data = [[5525, 5251, 1853, 2681, 4688, 8555], [5402, 6657, 3675, 4138, 4545, 7174]]
The entry just left of 3675?
A: 6657
The entry just right of 5251 is 1853
The entry just right of 4688?
A: 8555
The entry just left of 4138 -> 3675
The entry just right of 4138: 4545

M =
array([522, 221, 192, 886, 502, 825, 554, 570, 362, 292, 498, 924, 363,
       970, 888])
Report the entry just left of the largest entry.
A: 363
Report the entry just right of the centre entry.
A: 362

Read these off the table that follows. Rows and columns are numbered from 1.
1) The entry at row 1, column 2?
2) The entry at row 2, column 2?
3) The entry at row 1, column 1?
4) The entry just right of -0.09?
5) The top-right entry?
6) The entry just right of 0.06?
7) The bottom-left entry?
8) The entry just left of -0.09?
0.14	0.06	-0.13	-0.15	-0.15	0.03	0.05
-0.05	-0.04	0.20	-0.09	0.00	0.19	0.15
1) 0.06
2) -0.04
3) 0.14
4) 0.00
5) 0.05
6) -0.13
7) -0.05
8) 0.20

Questions about the matrix below.
1) The entry just left of the centre entry?
2) The entry just left of the largest entry?
3) The entry at the centre?
array([[100,  86,  66, 127, 109,  99, 122, 116, 103, 126, 107, 148, 114,
        148,  99],
       [134, 128, 143,  96,  73, 132, 103, 117, 107,  80, 108,  53, 132,
         85,  87],
       [150, 129, 106, 116,  60, 115, 145, 154, 122, 139, 121,  87, 196,
        140,  23],
       [102,  73,  45, 142, 102, 106, 128, 123,  98, 126, 106, 165, 118,
        172,  98],
       [151, 123,  89, 126,  58, 113, 155, 163, 123, 151, 123, 104, 207,
        161,  13],
       [157, 125, 126, 115,  43, 150, 123, 143, 105,  84, 113,  57, 172,
        120,  55],
       [103, 135, 154,  73, 119,  94,  89,  90, 117, 103, 107,  64,  94,
         49, 111],
       [115,  85, 101, 125,  78, 153,  90, 102,  80,  44,  96,  95,  85,
        116, 139],
       [105, 138, 118,  83, 129,  55, 130, 118, 139, 181, 121, 108, 146,
         95,  53],
       [ 96,  62,  39, 147, 104, 113, 121, 115,  90, 110, 101, 172, 100,
        174, 117],
       [129, 105, 139, 109,  63, 167,  79, 100,  82,  21,  96,  50,  90,
         83, 136],
       [146,  97, 105, 133,  43, 170, 109, 131,  85,  48, 103,  76, 136,
        135,  95],
       [106, 137, 117,  84, 126,  58, 129, 119, 138, 178, 120, 107, 146,
         96,  53],
       [134, 112, 107, 117,  70, 129, 121, 131, 105,  99, 110,  89, 147,
        126,  73],
       [129,  92, 119, 122,  58, 173,  85, 106,  76,  20,  95,  67,  93,
        106, 137]])
1) 90
2) 104
3) 102

grid = (192.84, -204.80, -14.97, 21.53, 176.34, -24.95, -1.97, -87.42, 20.50, 128.22, 72.21, 71.16, 14.23, -76.08, -31.97)
The entry just left of the centre entry?
A: -1.97
The entry just right of 128.22?
A: 72.21
The centre entry: -87.42
The entry just right of 176.34?
A: -24.95
The minimum: -204.80
The maximum: 192.84
The entry just right of -87.42?
A: 20.50

[-5.26  4.18  5.07 -4.21 -5.46  3.45  5.88 -0.68 -5.02  1.26  6.65]
The median entry?
Answer: 1.26
The entry just right of -5.26?
Answer: 4.18
The entry just right of 3.45?
Answer: 5.88
The smallest entry: -5.46

-2.836,-1.303,-5.351,-5.225
-20.457,-1.206,-16.777,13.025
-17.671,10.200,14.371,-22.044
-2.528,-1.166,-7.742,-6.808
-1.239,0.355,-8.598,-3.560
-3.627,3.995,-15.305,3.979
10.291,-23.013,8.105,11.710
-18.879,-20.066,-19.104,-18.418
12.635,13.423,-1.943,3.243
Indices start at 1.
Report the entry just right of -20.066.
-19.104
Report the entry just left of -1.303.
-2.836
The bottom-right entry -> 3.243
Report the entry at row 2, column 1.
-20.457
The top-right entry is -5.225
The entry directly above -1.239 -> -2.528
The entry just left of the largest entry: 10.200
The bottom entry of the column that holds the smallest entry -> 13.423
The entry at row 3, column 3 -> 14.371
Report the entry in row 1 and column 2.
-1.303
Report the minimum.
-23.013
The top entry of the column that holds the largest entry -> -5.351
The entry directly below -20.457: -17.671
Report the entry directly above -18.418.
11.710
Report the entry directly above 0.355.
-1.166
Report the entry in the bottom-left corner.
12.635
The entry directly below the smallest entry is -20.066
Report the entry directly below -1.166.
0.355
The entry just right of 0.355 is -8.598
Report the entry just right of -19.104.
-18.418
The entry directly below -22.044 is -6.808

Read these off the row that follows.
1) Report the entry just left of the centre entry.
2) Report the maximum.
3) Report the entry just left of -3.46.
4) Report the entry just left of 3.71.
[ 7.11 -1.48  1.79  3.71 -3.46 -0.30 -2.95  3.85  2.07  0.76 -2.21 -0.17
  4.61]
1) -0.30
2) 7.11
3) 3.71
4) 1.79

Read these off the matrix that follows.
1) Report the entry just right of the smallest entry.
2) Report the first entry in reading order.
((4, 4, 5, 4, 4), (3, 2, 4, 3, 2), (3, 1, 4, 3, 3), (3, 5, 7, 3, 7), (3, 0, 4, 4, 3), (5, 5, 4, 5, 7))
1) 4
2) 4
